Below is a small trained network, with its code and all its weights. Each question gives an input and a class and asks what happens when units are switched off, that is, made to give their printed mean instead of their output.

import numpy as np


def w(rows, s, z=0):
    codes = np.array(rows[::2]) - 128.0
    scale = np.full(codes.shape[1], s)
    scale[-1] = z or s
    return codes * scale


def norm(h):
    return h / np.sqrt((h * h).mean(-1, keepdims=True) + 1e-5)


def f(y):
    return np.maximum(y, 0)


def log_softmax(a):
    a = a - a.max(-1, keepdims=True)
    return a - np.log(np.exp(a).sum(-1, keepdims=True))


def net(x, mask):
    res = np.array(x, float).reshape(1, 8) / 4 @ E
    u = 0
    for l in range(2):
        y = f(norm(res) @ A[l][:, :-1].T + A[l][:, -1])
        res = res + np.where(mask[u : u + 7], y, B[l][:, -1]) @ B[l][:, :-1]
        u += 7
    return log_softmax(norm(res)[-1] @ U[:, :-1].T + U[:, -1])


A, B = {}, {}
E = w([
[115,135,98,165,198,156],'x0',
[214,99,188,79,44,13],'x1',
[118,81,49,129,181,45],'x2',
[215,114,103,168,220,78],'x3',
[204,167,134,110,122,150],'x4',
[111,74,81,46,147,133],'x5',
[73,144,165,105,216,33],'x6',
[121,69,137,254,110,170],'x7',
],0.0066)
A[0] = w([
[124,108,118,95,94,2,98],'L0N0',
[87,124,88,85,83,183,150],'L0N1',
[166,149,83,90,162,34,243],'L0N2',
[122,137,159,111,27,184,80],'L0N3',
[78,93,161,121,89,108,7],'L0N4',
[85,122,136,63,153,92,31],'L0N5',
[164,80,89,136,152,105,126],'L0N6',
],0.017,0.0015)
B[0] = w([
[144,40,254,123,116,121,248],'L0N0',
[64,177,53,121,80,92,210],'L0N1',
[149,107,208,89,102,119,254],'L0N2',
[155,92,199,108,103,136,243],'L0N3',
[151,134,191,153,106,178,178],'L0N4',
[116,124,36,102,159,99,198],'L0N5',
[177,143,107,195,121,165,195],'L0N6',
],0.016,0.0089)
A[1] = w([
[155,227,136,89,133,190,3],'L1N0',
[50,157,121,174,160,154,140],'L1N1',
[190,46,84,138,163,124,86],'L1N2',
[109,167,176,158,3,183,181],'L1N3',
[116,131,133,221,102,136,242],'L1N4',
[118,105,196,96,87,146,43],'L1N5',
[100,162,195,182,220,112,191],'L1N6',
],0.015,0.0012)
B[1] = w([
[129,40,148,128,79,83,154],'L1N0',
[128,213,130,46,90,97,162],'L1N1',
[143,69,168,251,203,109,167],'L1N2',
[149,71,192,78,238,71,249],'L1N3',
[149,149,18,91,126,90,178],'L1N4',
[154,108,162,121,71,129,238],'L1N5',
[45,87,102,42,118,79,168],'L1N6',
],0.012,0.013)
U = w([
[146,181,108,199,137,172,3],'0',
[163,88,253,72,88,97,228],'1',
[53,197,58,79,117,102,120],'2',
],0.012,0.0031)

Each question gives the input, the list of numbers given to net, and the class t.
The units are the neurons (one row each of A and B). Each row of codes is followed by its name. A weight is (code - 128) times the scale printed after its matrix; where a second scale follows, it is the last column's (A, B and U).
mask holds one flag per neuron, layer by layer. A switched-off neuron (its flag False) gives its mean, the last column of its row in B, instead of its output. The means were averaged over made-up inputs and are rounded, as every weight is.
A unit's drop is (log p(t) with every unit on - log p(t) with that unit switched off) / (log p(t) with every unit on - log p(t) with every unit switched off).
The circuit of an input: a set's keep is (log p(t) with only the set's units on - log p(t) with every unit switched off) / (log p(t) with every unit on - log p(t) with every unit switched off). Starting from the 12 units with the biggest drops (on a tie, the unit counted first), units are removed one at a time, each time the one whose removal leaves the highest keep (on an exact tie, the one counted first), for as long as the keep stays at least 0.8.
units of the circuit, in order: the units of the circuit, biggest drop first
most important unit: the unit with the biggest drop
top k neurons in layer l: the k neurons of layer l with the biggest drops, biggest first
drop when u is switched off: that unit's drop, to one decimal
input [4,1,5,4,3,5,-1,4], class 0: most important unit => L0N6
input [-1,1,1,2,-7,0,-6,7], class 0: units of the circuit, in order => L0N2; L0N0; L1N4
input [-3,-4,4,4,5,-8,-8,-1], class 0: units of the circuit, in order => L0N2; L0N0; L1N5
input [-7,-7,6,-8,3,-5,6,-8], class 2: top 3 neurons in layer 0 => L0N5; L0N3; L0N1
input [0,-2,-7,-8,7,7,7,-6], class 2: top 4 neurons in layer 0 => L0N5; L0N0; L0N1; L0N2
input [5,-3,1,0,-5,-1,-8,2], class 2: top 2 neurons in layer 0 => L0N0; L0N2
input [7,0,-3,8,-1,0,0,5], class 0: top 2 neurons in layer 0 => L0N6; L0N1
input [4,3,0,3,-3,-1,-4,7], class 0: top 2 neurons in layer 0 => L0N0; L0N2
input [3,-5,1,0,4,5,-6,8], class 2: drop when L0N2 is switched off => 0.1
input [-2,-6,-7,7,-5,7,-5,3], class 2: drop when L0N0 is switched off => 0.3
input [7,-8,0,-1,-7,-1,5,-8], class 2: drop when L0N1 is switched off => 0.0
